Below is a small trained network, with its code and all its weights. Each question gives an input and a target symbol and asks what happens when units are switched off, that is, made to give their printed mean instead of their output.

import numpy as np


def w(rows, s, z=0):
    codes = np.array(rows[::2]) - 128.0
    scale = np.full(codes.shape[1], s)
    scale[-1] = z or s
    return codes * scale


def f(y):
    return y / 2 * (1 + np.tanh(0.7978845608 * (y + 0.044715 * y**3)))


def softmax(a):
    e = np.exp(a - a.max(-1, keepdims=True))
    return e / e.sum(-1, keepdims=True)


def log_softmax(a):
    a = a - a.max(-1, keepdims=True)
    return a - np.log(np.exp(a).sum(-1, keepdims=True))


def net(x, mask):
    ids = ['αβζθμπτφω'.index(c) for c in x.split()]
    T = len(ids)
    res = E[ids] + P[:T]
    u = 0
    for l in range(3):
        q, k, v = (res @ M[l].T for M in (Q, K, V))
        z = softmax(np.where(np.tri(T) > 0, q @ k.T / 2**0.5, -1e9)) @ v
        res = res + np.where(mask[u], z, O[l][:, -1]) @ O[l][:, :-1]
        u += 1
        y = f(res @ A[l][:, :-1].T + A[l][:, -1])
        res = res + np.where(mask[u : u + 4], y, B[l][:, -1]) @ B[l][:, :-1]
        u += 4
    return log_softmax(res[-1] @ U[:, :-1].T + U[:, -1])


Q, K, V, O, A, B = {}, {}, {}, {}, {}, {}
E = w([
[131,174,46,136],'α',
[84,155,191,134],'β',
[132,166,108,145],'ζ',
[40,147,163,129],'θ',
[81,134,127,70],'μ',
[139,107,239,103],'π',
[150,79,154,41],'τ',
[226,112,137,133],'φ',
[25,9,87,205],'ω',
],0.016)
P = w([
[123,172,173,90],'0',
[77,41,101,93],'1',
[132,213,166,89],'2',
[83,4,62,102],'3',
[147,235,164,96],'4',
[92,19,58,98],'5',
[145,239,176,98],'6',
[101,25,79,93],'7',
[151,243,189,86],'8',
[72,22,101,85],'9',
[161,253,187,75],'10',
[83,26,104,86],'11',
],0.0051)
Q[0] = w([
[131,247,181,110],'0.h0',
[100,154,120,169],'0.h0',
],0.012)
K[0] = w([
[134,254,171,78],'0.h0',
[125,97,91,187],'0.h0',
],0.0082)
V[0] = w([
[100,243,116,85],'0.h0',
[141,100,114,255],'0.h0',
],0.0076)
O[0] = w([
[154,220,128,105,3],'0.h0',
[93,100,162,254,143],'0.h0',
],0.0073,0.0023)
A[0] = w([
[118,117,162,62,172],'0.n0',
[103,192,142,107,151],'0.n1',
[84,87,141,159,68],'0.n2',
[255,171,153,108,249],'0.n3',
],0.0084,0.0014)
B[0] = w([
[32,101,103,102,207],'0.n0',
[102,199,127,133,191],'0.n1',
[200,161,144,92,253],'0.n2',
[254,142,142,66,188],'0.n3',
],0.0086,0.0048)
Q[1] = w([
[177,69,149,40],'1.h0',
[253,130,91,169],'1.h0',
],0.0045)
K[1] = w([
[123,114,72,254],'1.h0',
[118,145,88,66],'1.h0',
],0.0051)
V[1] = w([
[129,41,189,180],'1.h0',
[178,174,252,204],'1.h0',
],0.0037)
O[1] = w([
[73,13,137,139,249],'1.h0',
[227,252,52,162,32],'1.h0',
],0.0049,0.0013)
A[1] = w([
[117,239,146,172,214],'1.n0',
[113,125,79,170,166],'1.n1',
[156,147,247,145,255],'1.n2',
[67,140,182,163,246],'1.n3',
],0.012,0.0021)
B[1] = w([
[157,168,112,212,222],'1.n0',
[85,97,159,94,155],'1.n1',
[85,10,206,145,189],'1.n2',
[138,113,52,142,254],'1.n3',
],0.012,0.0069)
Q[2] = w([
[253,249,160,212],'2.h0',
[116,137,125,31],'2.h0',
],0.005)
K[2] = w([
[102,253,160,163],'2.h0',
[186,121,120,52],'2.h0',
],0.0056)
V[2] = w([
[61,141,2,134],'2.h0',
[39,155,206,172],'2.h0',
],0.0074)
O[2] = w([
[73,170,15,151,245],'2.h0',
[1,138,201,188,253],'2.h0',
],0.0078,0.0017)
A[2] = w([
[192,233,100,115,162],'2.n0',
[82,247,132,25,158],'2.n1',
[182,159,242,221,141],'2.n2',
[124,1,153,60,255],'2.n3',
],0.0061,0.0051)
B[2] = w([
[127,204,246,69,151],'2.n0',
[57,140,136,72,153],'2.n1',
[126,72,200,160,152],'2.n2',
[164,119,39,103,253],'2.n3',
],0.012,0.014)
U = w([
[206,177,138,93,80],'α',
[127,84,180,170,17],'β',
[198,139,178,125,149],'ζ',
[110,164,102,136,181],'θ',
[80,117,165,40,39],'μ',
[104,63,186,66,112],'π',
[172,136,96,46,136],'τ',
[254,133,113,129,255],'φ',
[166,71,66,165,128],'ω',
],0.0099,0.0064)

Each question gives the input, a string of symbols that net reads in full, and the target symbol t.
The units are the heads (2 rows each of Q, K, V and O) and the neurons (one row each of A and B). Each row of codes is followed by its name. A weight is (code - 128) times the scale printed after its matrix; where a second scale follows, it is the last column's (O, A, B and U).
mask holds one flag per unit, layer by layer, with each layer's heads first. A switched-off unit (its flag False) gives its mean, the last column of its rows in O or B, instead of its output. The means were averaged over made-up inputs and are rounded, as every weight is.
A unit's drop is (log p(t) with every unit on - log p(t) with that unit switched off) / (log p(t) with every unit on - log p(t) with every unit switched off).
The circuit of an input: a set's keep is (log p(t) with only the set's units on - log p(t) with every unit switched off) / (log p(t) with every unit on - log p(t) with every unit switched off). Starting from the 12 units with the biggest drops (on a tie, the unit counted first), units are removed one at a time, each time the one whose removal leaves the highest keep (on an exact tie, the one counted first), for as long as the keep stays at least 0.8.
units of the circuit, in order: the units of the circuit, biggest drop first
unit that matters most: the unit with the biggest drop
top k neurons: the k neurons with the biggest drops, biggest first
top k neurons in layer l: the k neurons of layer l with the biggest drops, biggest first
input θ π π β, target π: top 3 neurons -> (1.n2 1.n0 2.n2)
input φ θ θ ω θ θ β ζ, target θ: top 2 neurons in layer 1 -> (1.n2 1.n3)
input β θ θ τ θ θ θ θ θ α, target θ: top 2 neurons in layer 0 -> (0.n0 0.n3)
input μ φ θ ω α ω θ θ, target ω: units of the circuit, in order -> (2.n0 0.h0 1.n3)
input θ θ φ θ, target φ: top 2 neurons in layer 1 -> (1.n0 1.n2)
input φ ω β β, target ω: units of the circuit, in order -> (2.n0 1.n3 0.n3)
input μ μ π μ, target π: unit that matters most -> 2.h0
input τ μ α θ β θ θ θ θ τ, target τ: units of the circuit, in order -> (0.h0 2.h0 0.n0 1.n2)
input μ τ τ β θ θ, target τ: units of the circuit, in order -> (0.h0 2.h0)
input θ θ ω β θ μ φ τ τ θ, target τ: top 4 neurons -> (1.n0 1.n2 2.n2 0.n3)
input μ β θ τ ω ω θ θ θ, target θ: top 3 neurons -> (1.n0 0.n2 1.n3)
input ω ω μ π ω ω θ φ, target ω: top 3 neurons -> (2.n0 2.n3 0.n3)
input π θ θ τ ω ω β, target β: top 2 neurons in layer 2 -> (2.n3 2.n2)
input θ α θ θ β β, target θ: top 2 neurons -> (0.n2 0.n3)
input τ θ α α θ ω θ α ω π, target ω: top 2 neurons -> (2.n3 2.n0)
input β φ θ μ θ θ θ θ ω ζ θ, target θ: top 4 neurons -> (0.n2 1.n0 1.n3 0.n3)
input θ ω β φ θ ω θ ω ω θ, target ω: unit that matters most -> 0.h0
input θ θ θ θ τ μ θ ω ω ω ζ, target ζ: top 2 neurons -> (1.n0 2.n0)
input ω θ θ β π ω θ ω θ θ ω τ, target ω: units of the circuit, in order -> (0.h0 2.n0)
input β θ θ θ θ θ π θ β α, target θ: units of the circuit, in order -> (2.h0 0.n3 2.n3)
input θ θ β ζ, target θ: top neuron in layer 1 -> (1.n2)
input φ θ θ β φ θ ω θ π, target π: top 3 neurons -> (1.n2 2.n2 1.n3)
input τ α β, target β: top 2 neurons -> (1.n0 1.n2)
input τ θ ω ω τ ω θ μ, target ω: top 2 neurons -> (2.n0 0.n3)
input τ τ θ θ β θ θ τ β τ θ π, target τ: top 2 neurons -> (2.n3 0.n0)
input θ ω μ φ π, target π: top 2 neurons -> (1.n2 0.n3)
input θ θ τ ω β β π ζ μ, target μ: top 2 neurons in layer 2 -> (2.n1 2.n3)
input θ β θ θ β ω θ θ μ, target μ: unit that matters most -> 2.n1
input φ φ ω β ω β, target ω: top 3 neurons in layer 2 -> (2.n0 2.n1 2.n3)
input τ θ β θ ζ τ θ π θ β θ τ, target τ: top 2 neurons in layer 1 -> (1.n0 1.n2)
